Below is a small trained network, with its code and all its weights. Each question gives an input and a class and asks what happens when units are switched off, that is, made to give their printed mean instead of their output.

import numpy as np


def w(rows, s, z=0):
    codes = np.array(rows[::2]) - 128.0
    scale = np.full(codes.shape[1], s)
    scale[-1] = z or s
    return codes * scale


def f(y):
    return np.maximum(y, 0)


def log_softmax(a):
    a = a - a.max(-1, keepdims=True)
    return a - np.log(np.exp(a).sum(-1, keepdims=True))


def net(x, mask):
    res = np.array(x, float).reshape(1, 6) / 4 @ E
    y = f(res @ A[0][:, :-1].T + A[0][:, -1])
    res = res + np.where(mask, y, B[0][:, -1]) @ B[0][:, :-1]
    return log_softmax(res[-1] @ U[:, :-1].T + U[:, -1])


A, B = {}, {}
E = w([
[89,243,174,163],'x0',
[182,86,239,77],'x1',
[43,110,213,248],'x2',
[189,95,205,177],'x3',
[213,209,230,2],'x4',
[36,157,164,156],'x5',
],0.0076)
A[0] = w([
[188,110,200,119,155],'neuron 0',
[109,233,111,248,191],'neuron 1',
[211,88,187,81,253],'neuron 2',
[105,144,121,42,49],'neuron 3',
[158,46,199,169,163],'neuron 4',
[76,157,38,103,229],'neuron 5',
[90,51,141,183,42],'neuron 6',
],0.012,0.0057)
B[0] = w([
[71,158,85,43,202],'neuron 0',
[73,130,234,89,230],'neuron 1',
[73,196,59,32,249],'neuron 2',
[94,89,172,165,160],'neuron 3',
[54,88,90,62,199],'neuron 4',
[2,81,235,111,211],'neuron 5',
[74,57,115,147,177],'neuron 6',
],0.0097,0.014)
U = w([
[142,190,234,152,248],'0',
[254,160,111,230,2],'1',
[89,68,149,204,246],'2',
[199,166,121,136,14],'3',
[218,144,111,116,82],'4',
],0.011,0.0067)

Each question gives the input, the list of numbers given to net, and the class t.
The units are the neurons (one row each of A and B). Each row of codes is followed by its name. A weight is (code - 128) times the scale printed after its matrix; where a second scale follows, it is the last column's (A, B and U).
mask holds one flag per neuron, in row order. A switched-off neuron (its flag False) gives its mean, the last column of its row in B, instead of its output. The means were averaged over made-up inputs and are rounded, as every weight is.
A unit's drop is (log p(t) with every unit on - log p(t) with that unit switched off) / (log p(t) with every unit on - log p(t) with every unit switched off).
The circuit of an input: a set's keep is (log p(t) with only the set's units on - log p(t) with every unit switched off) / (log p(t) with every unit on - log p(t) with every unit switched off). Starting from all 7 units, units are removed one at a time, each time the one whose removal leaves the highest keep (on an exact tie, the one counted first), for as long as the keep stays at least 0.8.
circuit, biggest first: the units of the circuit, biggest drop first
most important unit: the unit with the biggest drop
k most important neurons: the k neurons with the biggest drops, biggest first
drop when u is switched off: that unit's drop, to one decimal
input [3,-4,0,3,-3,-3], class 0: circuit, biggest first -> (neuron 1; neuron 4)
input [8,-2,-5,-2,-7,2], class 0: most important unit -> neuron 1
input [-7,7,5,7,2,-5], class 4: circuit, biggest first -> (neuron 2; neuron 5)
input [-2,-8,-8,-6,7,-7], class 2: 3 most important neurons -> (neuron 5; neuron 3; neuron 1)
input [5,-5,-1,3,-5,2], class 0: 3 most important neurons -> (neuron 1; neuron 4; neuron 3)
input [2,8,-8,-6,6,0], class 3: 3 most important neurons -> (neuron 1; neuron 5; neuron 2)
input [-8,1,-2,6,-2,-1], class 4: circuit, biggest first -> (neuron 5; neuron 2)
input [-4,-5,-2,7,1,-3], class 4: circuit, biggest first -> (neuron 5; neuron 1)
input [-1,-6,7,-3,2,-7], class 0: circuit, biggest first -> (neuron 4; neuron 6)
input [5,-8,-8,8,-8,-3], class 0: 4 most important neurons -> (neuron 1; neuron 6; neuron 4; neuron 3)
input [2,-8,6,3,0,-8], class 0: 2 most important neurons -> (neuron 1; neuron 4)
input [-8,6,4,8,6,-6], class 4: drop when neuron 0 is switched off -> 0.0
input [6,-6,-2,-8,-5,4], class 0: drop when neuron 1 is switched off -> 1.0
input [8,-8,0,-5,-2,7], class 0: drop when neuron 1 is switched off -> 0.9
